Each row has a name. After each piece below comes the name of the row it's from, unless a question asks for something else. Each question is about the rows just above it. Some pieces are copies with a little noise.

<104>: [177 114 165 120 124 107 151]
<80>: [ 84 152  96 139  98 148 104]
<77>: [161  86 163  86 128 128  86]
<179>: [189 130 202 105 120 125 190]
<148>: [192  86 163 117 128  83 137]
<93>: [117 140 118 177 154 112 151]
<99>: [129 111 113 143 169 111 127]
<86>: [177 133 165 120 124 107 151]
<168>: [ 92 169 121 158 116 151 148]
[177 114 165 120 124 107 151] is in which row? -> <104>
Count the entries of [ 84 152]: -> 2
Count of [128] in <77>: -> 2
Go on from [114 165 120 124 107] to the end of its row. -> [151]
The row with [117 128] is -> <148>

<56>: [124 106 132 104 120 113 157 135 103 136 110 103 108  91  90 139 104 120
 115 166 126 137 119 139 127 152 158 143 106 140  64 133 133 137]
<80>: [118 107 137 136 119 113 129 129 128 119 160 102 112 133  94 127  94 146
 118 112 110 145 138 112 124 119 126 119 160  93 138 123 143 128]
<154>: [124 106 132 104 120 113 157 135 103 120 110  62 108  91  90 139 104 120
 115 166 126 137 121 111 121 150 160  62 160  88  62 126 154 140]
asked: [118 108 138 135 119 113 130 130 128 120 160 101 112 133  93 127  95 146
 118 112 110 145 138 113 123 120 126 119 161  92 137 123 143 128] -> <80>
The rest of the row after [152 158 143 106]: -> [140  64 133 133 137]
Times [120] occurs in <154>: -> 3

<157>: [136 151 145 145 145 149 135 145 180 137 135 151 173 135 128 124 123 136
 133 160  97 127 121 106 109 120 104 162 107 146 122 157 158 147 184 121
  99 119 110 115 107 132 104 140 134 129 118 122 127 145 134 139 174]
<86>: [136 151 145 149  98 149 135 145 180 137 135 151 173 135 128 124 123 136
 133 160 115 130 121 106 109 120 104 162 107 164 122 157 158 147 184 121
  99 119 110 115 113 132 104 140 134 129 113 122 127 145 134 139 174]
<93>: [136 151 145 149  98 149 135 145 180 137 135 151 173 135 128 124 123 136
 133 160  97 130 121 106 109 120 104 162 107 164 122 157 158 147 184 121
  99 119 110 115 107 132 104 140 134 129 118 122 127 164 134 139 174]
Where do [136 151 145 149  98 149 135 145 180 137 135 151 173 135 128 124 123 136
 133 160  97 130 121 106 109 120 104 162 107 164 122 157 158 147 184 121
  99 119 110 115 107 132 104 140 134 129 118 122 127 164 134 139 174] appear? -> <93>
Count the entries of [136 151 145 145 145 149 135 145 180 137 135 151 173 135 128 124 123 136
 133 160  97 127 121 106 109 120 104 162 107 146 122 157 158 147 184 121
  99 119 110 115 107 132 104 140 134 129 118 122 127 145 134 139 174]: -> 53
Times [145] occurs in <157>: -> 5

<93>: [141 144 152 144 146 154]
<168>: [ 96 130  86 185  71 146]
<104>: [163 150 125 151 136 134]
How many entries does [163 150 125 151 136 134] have? -> 6
Count the entries of [141 144 152 144 146 154]: -> 6

<93>: [151 102 122 167 153 181 135 116 103 162 135 149 143 114 142 134 140 117
 141 153 128 114 143 152 147 117 109 147 111 134  98  94 126 121 126 122
 164 131 116 141 121]
<157>: [151 125 120 168 151 182 140 112 107 149 138 148 141 118 141 129 139 113
 144 152 124 115 142 149 145 140 111 121  98 109 126 147 134 117 125 124
 164 128 115 137 119]
<148>: [151 141 128 167 149 183 143 115 103 162 135 142 135 119 148 136 136  95
 152 146 134  98 154 146 144 104 116 116  91 113 119 149 132 124 123 129
 149 127 109 137 110]
asked: [151 140 128 167 150 184 144 114 104 161 135 142 136 118 149 136 136  96
 152 146 136  98 154 146 144 104 115 114  89 111 119 149 132 125 123 128
 150 128 109 137 111] -> <148>
Times [149] occurs in <148>: -> 3
How many times does <157> hold [140]? -> 2
Count of [149] in <157>: -> 2
asked: [140 111 121  98 109 126 147 134 117] -> <157>
After [115 103 162 135], its row goes on with -> [142 135 119 148 136 136  95 152 146 134  98 154 146 144 104 116 116  91
 113 119 149 132 124 123 129 149 127 109 137 110]
Count the entries of [151 141 128 167 149 183]: -> 6

<93>: [126 131 122 112 123 120 127 134 157 115]
<148>: [135 150 103 119 128 132 129 116 129 120]
<86>: [147 151  93 101 136 116 129 105 161 101]
<154>: [124 123  97  88 120 110 125 126 166  85]
<99>: [130 124 110  96 119 108 132 141 171  97]
<168>: [125 118 124 109 109 114 124 134 156 106]
<104>: [140 120 115  99 117 105 126 131 164  98]
<80>: [121 123 108  93 129 101 127 129 182  89]
<157>: [144 154 107 101 132 109 131 125 158 106]
<77>: [134 143 100  95 118 110 140 130 157 106]
<56>: [125 135 119 118 130 115 131 132 142 124]
Number of entries in [125 118 124 109]: -> 4
asked: [114 124] -> <168>

<80>: [101 165 136 171 125 149 122  86 159 125]
<104>: [113 120 109 112 147  79 114 176 123 130]
<148>: [ 88 118 164 125 125 149 122  85 110 118]
<77>: [101 174 114 135  99 155 159 124 108 141]
<168>: [101 165 136 171 125 149 151 108  99 187]
<154>: [117 109 123 112 147 108  79 114  79 122]
[120 109 112 147  79 114 176 123] is in which row? -> <104>
Times [110] occurs in <154>: -> 0
The rest of the row after [125 149 122  86]: -> [159 125]
asked: [101 165 136 171 125 149 151 108  99 187] -> <168>

<77>: [130 129 137 125 140 131 118 122 144 117 117 123 123 122 148 133 144 127
 144 128 154 145 129 126 121 137 131 137 115 125 142  98 126 143 144 131
 141 136 116 146 134 111 129 124 129 121 138 117 125 139 118 153 133 108
 147 108 127 118 145 134 102 123 121]
<104>: [130 129 137 125 140 131 118 122 144 117 117 123 123 122 148 133 144 127
 144 128 154 145 129 126 121 137 131 137 115 125 142  98 126 143 144 131
 141 136 116 119 134 111 129 124 129 121 138 117 125 139 118 153 133 108
 147 108 127 118 145 134 102 130 121]
<168>: [127 143 114 150 142 108 129 143 137 126  95 108 104 133 126 111 129 115
 121 144 129 149 134 142 125 126 105 126  94 135 120 128 147 114 115 113
 184 120 120 126 114 113 111 104 110 150 124 103 130 134 129 143 126 108
 148 135 124 143 135 156 100 150 144]
Count the entries of [130 129 137 125 140 131 118 122]: -> 8
After [149 134 142 125 126], its row goes on with -> [105 126  94 135 120 128 147 114 115 113 184 120 120 126 114 113 111 104
 110 150 124 103 130 134 129 143 126 108 148 135 124 143 135 156 100 150
 144]
Number of entries in [127 143 114 150 142 108 129 143 137 126  95 108 104 133 126 111 129 115
 121 144 129 149 134 142 125 126 105 126  94 135 120 128 147 114 115 113
 184 120 120 126 114 113 111 104 110 150 124 103]: -> 48

<56>: [112 138 114 119 103 112 137 164 103 103 138 112 103 113 114 120 114 141
 115]
<86>: [112 138 122 115 141 120 137 164 128 103 138 112 137 118 114 139 123 141
 115]
<148>: [119  82 119 119  95 127  85 127  79  80  79 119  94  79 119  76  79  75
 127]
asked: [112 137 113 119 103 112 136 164 103 103 139 112 103 112 114 120 114 141
 114] -> <56>
Count of [119] in <148>: -> 5
Times [138] occurs in <56>: -> 2
Count of [80] in <148>: -> 1
Times [114] occurs in <56>: -> 3
How many entries does [119  82 119 119  95 127  85 127  79  80  79 119  94  79 119  76  79] have? -> 17
Times [112] occurs in <56>: -> 3

<157>: [110 106 166 122  91  84 126 114 164 118 182 125 102 135 137 128 158 129
 149 122 146 112 115 132 111 147 140 124 131 187 145 105 101 118  54 152
 148 117 146  97 133 113  94 171  99 143]
<77>: [156 132 117 114 146  97 159 106 148 146 101 121 151 125 131 124 127 175
 125 106 168 147 104 115 115 108 158 127 107 141 126 125  96 162 133 102
 121 105 120  83 163 125 147 130 136 125]
<179>: [141 138 145 104 124 115 150 137 126 155 119 161 139 119 164 124 139 150
 142 118 135 161 114 118 133 159 153  98 149 157 103  99 167 103  87 117
 138 118 141 136 149 146  82 163 101 159]
<80>: [141 123 107 137 123 132 136  92 126 188 119 116 142 153 109 101 107 103
 122 124 159 106 121 139 131 104 177 115 170 138  90 128  83 152 145 131
 143 115 102 103 168 169 131 120 112 108]
<168>: [146 121 113 119 121  97 159 106 148 146 101 121 151 125 131 124 127 175
 125 106 168 147 104 115 115 108 158 127 107 141 126 125  96 162 133 102
 121 157 125  94 135 101 101 167 129 122]
<148>: [120 115 105 126 118 111 149 109 116 162  79  81 145 114 156 110 133 156
 132 115 114 146 130 131 128 118 176  80 147 125 100 118 113 118 149 110
 122 109 131 111 149  98 124 134 125 127]
asked: [144 124 112 120 124  97 159 104 150 146  98 121 149 124 133 124 128 175
 125 107 168 145 104 116 116 107 158 126 106 137 127 126  94 163 132 104
 119 156 128  95 134 104 100 165 129 121] -> <168>
asked: [147 140 124] -> <157>
Where do [156 132 115 114 146] appear? -> <148>
Count the entries of [110 106 166 122  91  84 126 114 164 118 182 125 102 135 137 128 158 129
 149 122 146 112 115 132 111 147 140 124 131 187 145 105 101 118  54 152
 148 117 146  97 133 113  94 171  99 143]: -> 46
Which row holds [124 134 125]? -> <148>
asked: [110 106 165 122  91  83 126 114 164 118 181 124 102 135 136 128 157 129
 148 122 146 112 115 132 111 147 140 124 131 187 145 106 101 117  54 152
 149 118 146  98 133 113  94 171 100 144] -> <157>
Count of [119] in <148>: -> 0

<168>: [120 140 128  68 125 121 116 129 140 161 114 121 122 128 132 120 135 129
 116 137 128 126 126 128 131 128 129 124 122 132 122 137 129 111 128 137
 119 131 138]
<154>: [115 137 127 126 131 150 112 130 141 137 135 152 129 125 127 108 122 129
 139 125 135 130 125 131 134 133 144 142 124 117 132 132 127 127 137 125
 122 124 129]
<86>: [130 141 129 121 126 130 130 133 130 140 128 123 129 128 129 120 136 143
 130 129 123 120 143 127 130 126 128 134 135 130 105 137 129 137 129 127
 129 126 134]
<99>: [128 132 132 110 132 117 116 124 123 110 115 152 119 127 117 126 140 128
 130 125 133 120 127 125 113 134 115 154 126 133 128 119 128 134 135 138
 136 136 134]
asked: [131 139 129 124 129 128 132 132 128 140 128 122 128 128 130 118 134 141
 132 129 124 118 144 127 131 127 129 134 136 129 105 135 127 138 127 127
 129 126 135] -> <86>
The rest of the row after [129 120 136]: -> [143 130 129 123 120 143 127 130 126 128 134 135 130 105 137 129 137 129
 127 129 126 134]
Count of [130] in <86>: -> 7
asked: [127 132 132 109 132 118 116 123 122 111 115 152 119 126 118 126 141 128
 131 126 133 120 128 125 113 134 116 154 127 133 127 118 127 134 135 138
 135 136 134] -> <99>

<80>: [139 139 131 122 132 144 122 105 120 150 132 119 123 141 111 137 138 127
 102 111 135 116 132 152 137 120 129 130 125 132 145]
<93>: [128 107 116 122 127 111 116 129 161 146 140 121 146 112 132 125 135 118
 129 129 117 107 119 114 132 114 111 135 132 128 140]
<157>: [127 129 130 107 127 136  95 100 162 121 144 145 125 120 125 127 124  91
 135 107 129 150 124 121 129 122  99 131 126 128 119]
<148>: [119 153 123 103 126 138 129 126 136 144 104 112 104 150 135 119 134 136
 148 138 122 120 134 134 127 134 126 124 133 115 120]
<86>: [129 119 121 119 146 126 146 152 133  90 131  68 118 118 154 132 105 132
 126 135 126 115 135 131 130 126  89 127 140 122 111]
<104>: [123 103 126 137 127 136  95 100 163 121 144 145 125 120 125 127 124  91
 135 107 129 150 124 121 129 116 147 141 131 135 135]
Which row holds [150 124 121 129 122  99]? -> <157>
After [136  95 100 162 121], its row goes on with -> [144 145 125 120 125 127 124  91 135 107 129 150 124 121 129 122  99 131
 126 128 119]
Number of entries in [119 153 123 103 126 138 129 126 136 144 104 112 104 150 135 119]: -> 16
asked: [131  68 118 118] -> <86>
The row with [123 103 126 138] is -> <148>
asked: [128 109 116 123 128 109 116 129 162 146 140 119 146 113 132 125 135 119
 130 128 118 108 120 114 131 116 110 137 133 126 140] -> <93>

<80>: [129 185  68  75]
<179>: [131 134 134 133]
<148>: [118 107 141 144]
<168>: [136 161 161 161]
<77>: [ 97 134 162 133]
<157>: [127 114  96 106]
asked: [136 161 161 162] -> <168>
asked: [134 162 133] -> <77>
How many times does <168> hold [161]? -> 3
Count of [134] in <77>: -> 1
The rest of the row after [134 162]: -> [133]
asked: [ 96 106] -> <157>
Times [160] occurs in <168>: -> 0

<99>: [ 99  99 162 185 127 121]
<77>: [ 87  89 154 175 114 132]
<104>: [ 92  93 159 170 119 144]
<168>: [ 86  90 158 178 115 132]
<154>: [119 118 174 182 109 114]
<157>: [119 119 158 149 138 116]
[119 118] is in which row? -> <154>
asked: [ 86  90 158 179 115 131] -> <168>
After [119 118], its row goes on with -> [174 182 109 114]

<157>: [166 129 104 166 129 145 166]
<77>: [140 111 107 110 103 114  74]
<56>: [104 150  89 167  91 167 167]
<93>: [ 87 129 104 150  91 167 128]
After [ 87 129], its row goes on with -> [104 150  91 167 128]
Count of [129] in <157>: -> 2
asked: [104 150  91 167] -> <93>
Count the entries of [104 150  89 167  91]: -> 5

<154>: [ 98 172 147 108 145 148]
<99>: [142 144  73 149 116 129]
<148>: [160 143  73 166 110 142]
Number of entries in [160 143  73 166]: -> 4
How many entries does [160 143  73] have? -> 3
Go on from [143  73] to the end of its row. -> [166 110 142]
Count the entries of [142 144  73 149 116 129]: -> 6
Number of entries in [ 98 172 147]: -> 3

<168>: [146 146  97 186 169 169 134 131 134  80 102 156  58 148 145 138  91 131
 110 111  99 139 109 146  55 101 120 134  81  55 129 108 126 133 182 115
 101 128 127 127 124 102 133 157 130 146]
<56>: [126 107 102 115 133 142 116  96 142 141 151 133 115 161 136 176  70  74
 119 166 162 131  99  93 107  85 114 141  80  71 177 148 114 140 178 178
 116 118 126 100 115 101 133 164 123 139]
<154>: [116 146  97 186 169 169 134 131 134  80 151 134  58 148 145 138  91 131
 110 111  99 139 109 102  55 101 120 134  81  55 129 108 126 133 182 115
 101 128 113  96 113 103 148 182  86  86]
<179>: [ 98 105 103 148 169 169 133  66 153  77 133 123 173 158  67 191  72 119
  98 146 131  81 109 133 100  90 129  81 102 117 125 135 148 150 142 124
 160  63 113 149 136 144 103 107  93 106]
asked: [ 99  93 107] -> <56>
Go on from [102 133] to the end of its row. -> [157 130 146]
How many times does <168> hold [146]? -> 4
After [113 103 148], its row goes on with -> [182  86  86]
Go on from [151 133] to the end of its row. -> [115 161 136 176  70  74 119 166 162 131  99  93 107  85 114 141  80  71
 177 148 114 140 178 178 116 118 126 100 115 101 133 164 123 139]

<148>: [111 170 126 198 198 141 142 150 131  94 125 120 164  78 114 126 165 125
 133]
<80>: [121 117 127 121 112 125 130 121 131 124 127 121 132 114 129 126 165 125
 133]
<104>: [121 140 127 131 198 142 198 141 150 124 127 120 132 114 114 126 165 125
 133]
Count the entries of [121 140 127 131 198 142 198 141 150 124]: -> 10
After [124 127 120 132], its row goes on with -> [114 114 126 165 125 133]
Number of entries in [121 140 127 131 198 142 198 141 150 124 127 120 132 114 114 126 165 125
 133]: -> 19
The rest of the row after [127 120 132 114]: -> [114 126 165 125 133]
[198 198 141 142 150 131] is in which row? -> <148>
How many times does <80> hold [127]? -> 2

<104>: [146  88 119 156 136 108 135 116 135 120]
<168>: [141 120 134 125 110 135 133 118 149 118]
<157>: [164 122 128 104  63 116 110 126 121 136]
<56>: [120 156 111 154 111 138 138 156 134 134]
Count the entries of [120 156 111 154 111 138 138 156 134 134]: -> 10
How many times does <56> hold [111]? -> 2
How many times does <56> hold [134]? -> 2
asked: [119 155 110 154 112 138 137 157 133 134] -> <56>
asked: [163 124 127 106  63 115 109 126 120 136] -> <157>

